Below are the code and all the weights of a small trained network. Each question names an input and a class and asks about switching units off, where a switched-off unit gives its printed mean instead of its output.

import numpy as np


def w(rows, s, z=0):
    codes = np.array(rows[::2]) - 128.0
    scale = np.full(codes.shape[1], s)
    scale[-1] = z or s
    return codes * scale


def norm(h):
    return h / np.sqrt((h * h).mean(-1, keepdims=True) + 1e-5)


def f(y):
    return np.maximum(y, 0)


def log_softmax(a):
    a = a - a.max(-1, keepdims=True)
    return a - np.log(np.exp(a).sum(-1, keepdims=True))


def net(x, mask):
    res = np.array(x, float).reshape(1, 4) / 4 @ E
    u = 0
    for l in range(4):
        y = f(norm(res) @ A[l][:, :-1].T + A[l][:, -1])
        res = res + np.where(mask[u : u + 4], y, B[l][:, -1]) @ B[l][:, :-1]
        u += 4
    return log_softmax(norm(res)[-1] @ U[:, :-1].T + U[:, -1])


A, B = {}, {}
E = w([
[72,97,68],'x0',
[221,185,176],'x1',
[212,27,53],'x2',
[162,254,64],'x3',
],0.004)
A[0] = w([
[206,125,112,8],'L0N1',
[1,176,81,131],'L0N2',
[164,140,47,71],'L0N3',
[132,77,68,73],'L0N4',
],0.006,0.0015)
B[0] = w([
[124,137,105,178],'L0N1',
[254,70,149,255],'L0N2',
[121,79,162,193],'L0N3',
[177,139,68,183],'L0N4',
],0.0088,0.0028)
A[1] = w([
[141,136,166,250],'L1N1',
[192,255,151,131],'L1N2',
[98,87,114,126],'L1N3',
[90,117,216,162],'L1N4',
],0.0077,0.0015)
B[1] = w([
[3,181,182,196],'L1N1',
[96,205,208,252],'L1N2',
[172,195,168,158],'L1N3',
[151,40,116,196],'L1N4',
],0.0069,0.0045)
A[2] = w([
[181,163,169,61],'L2N1',
[131,100,50,252],'L2N2',
[16,144,136,237],'L2N3',
[145,130,2,105],'L2N4',
],0.0084,0.0016)
B[2] = w([
[85,182,158,251],'L2N1',
[203,252,1,248],'L2N2',
[224,164,96,231],'L2N3',
[118,50,106,238],'L2N4',
],0.0056,0.0025)
A[3] = w([
[32,155,176,174],'L3N1',
[100,71,87,111],'L3N2',
[121,255,53,253],'L3N3',
[163,80,148,243],'L3N4',
],0.0093,0.003)
B[3] = w([
[206,176,25,199],'L3N1',
[233,246,229,158],'L3N2',
[121,73,161,254],'L3N3',
[1,147,62,219],'L3N4',
],0.0052,0.0058)
U = w([
[21,25,191,8],'0',
[230,75,1,125],'1',
[189,246,249,211],'2',
],0.0092,0.0014)

Each question gives the input, the list of numbers given to net, and the class t.
The units are the neurons (one row each of A and B). Each row of codes is followed by its name. A weight is (code - 128) times the scale printed after its matrix; where a second scale follows, it is the last column's (A, B and U).
mask holds one flag per neuron, layer by layer. A switched-off neuron (its flag False) gives its mean, the last column of its row in B, instead of its output. The means were averaged over made-up inputs and are rounded, as every weight is.
A unit's drop is (log p(t) with every unit on - log p(t) with that unit switched off) / (log p(t) with every unit on - log p(t) with every unit switched off).
The circuit of an input: a set's keep is (log p(t) with only the set's units on - log p(t) with every unit switched off) / (log p(t) with every unit on - log p(t) with every unit switched off). Starting from the 12 units with the biggest drops (on a tie, the unit counted first), units are removed one at a time, each time the one whose removal leaves the highest keep (on an exact tie, the one counted first), for as long as the keep stays at least 0.8.
circuit, biggest first: the units of the circuit, biggest drop first
top k neurons: the k neurons with the biggest drops, biggest first
top k neurons in layer l: the k neurons of layer l with the biggest drops, biggest first
drop of u: that unit's drop, to one decimal
input [3,8,4,-8], class 0: circuit, biggest first -> L3N4, L0N2
input [-5,-7,2,-3], class 1: circuit, biggest first -> L1N2, L0N4
input [7,-7,-4,-3], class 1: top 2 neurons in layer 2 -> L2N2, L2N1
input [-7,-3,-8,-6], class 0: circuit, biggest first -> L1N4, L1N2
input [-8,-2,-3,-7], class 0: circuit, biggest first -> L1N2, L3N4
input [-3,-5,0,1], class 1: circuit, biggest first -> L1N2
input [5,2,1,-5], class 1: top 3 neurons -> L0N4, L1N1, L1N2
input [6,-1,-3,0], class 1: top 2 neurons in layer 1 -> L1N2, L1N3
input [-7,-2,-1,-3], class 0: top 2 neurons in layer 1 -> L1N4, L1N2
input [2,-7,3,-8], class 1: top 2 neurons in layer 3 -> L3N2, L3N3
input [-4,3,2,-4], class 0: drop of L1N2 -> 1.0
input [2,8,3,-8], class 0: drop of L3N4 -> 0.1
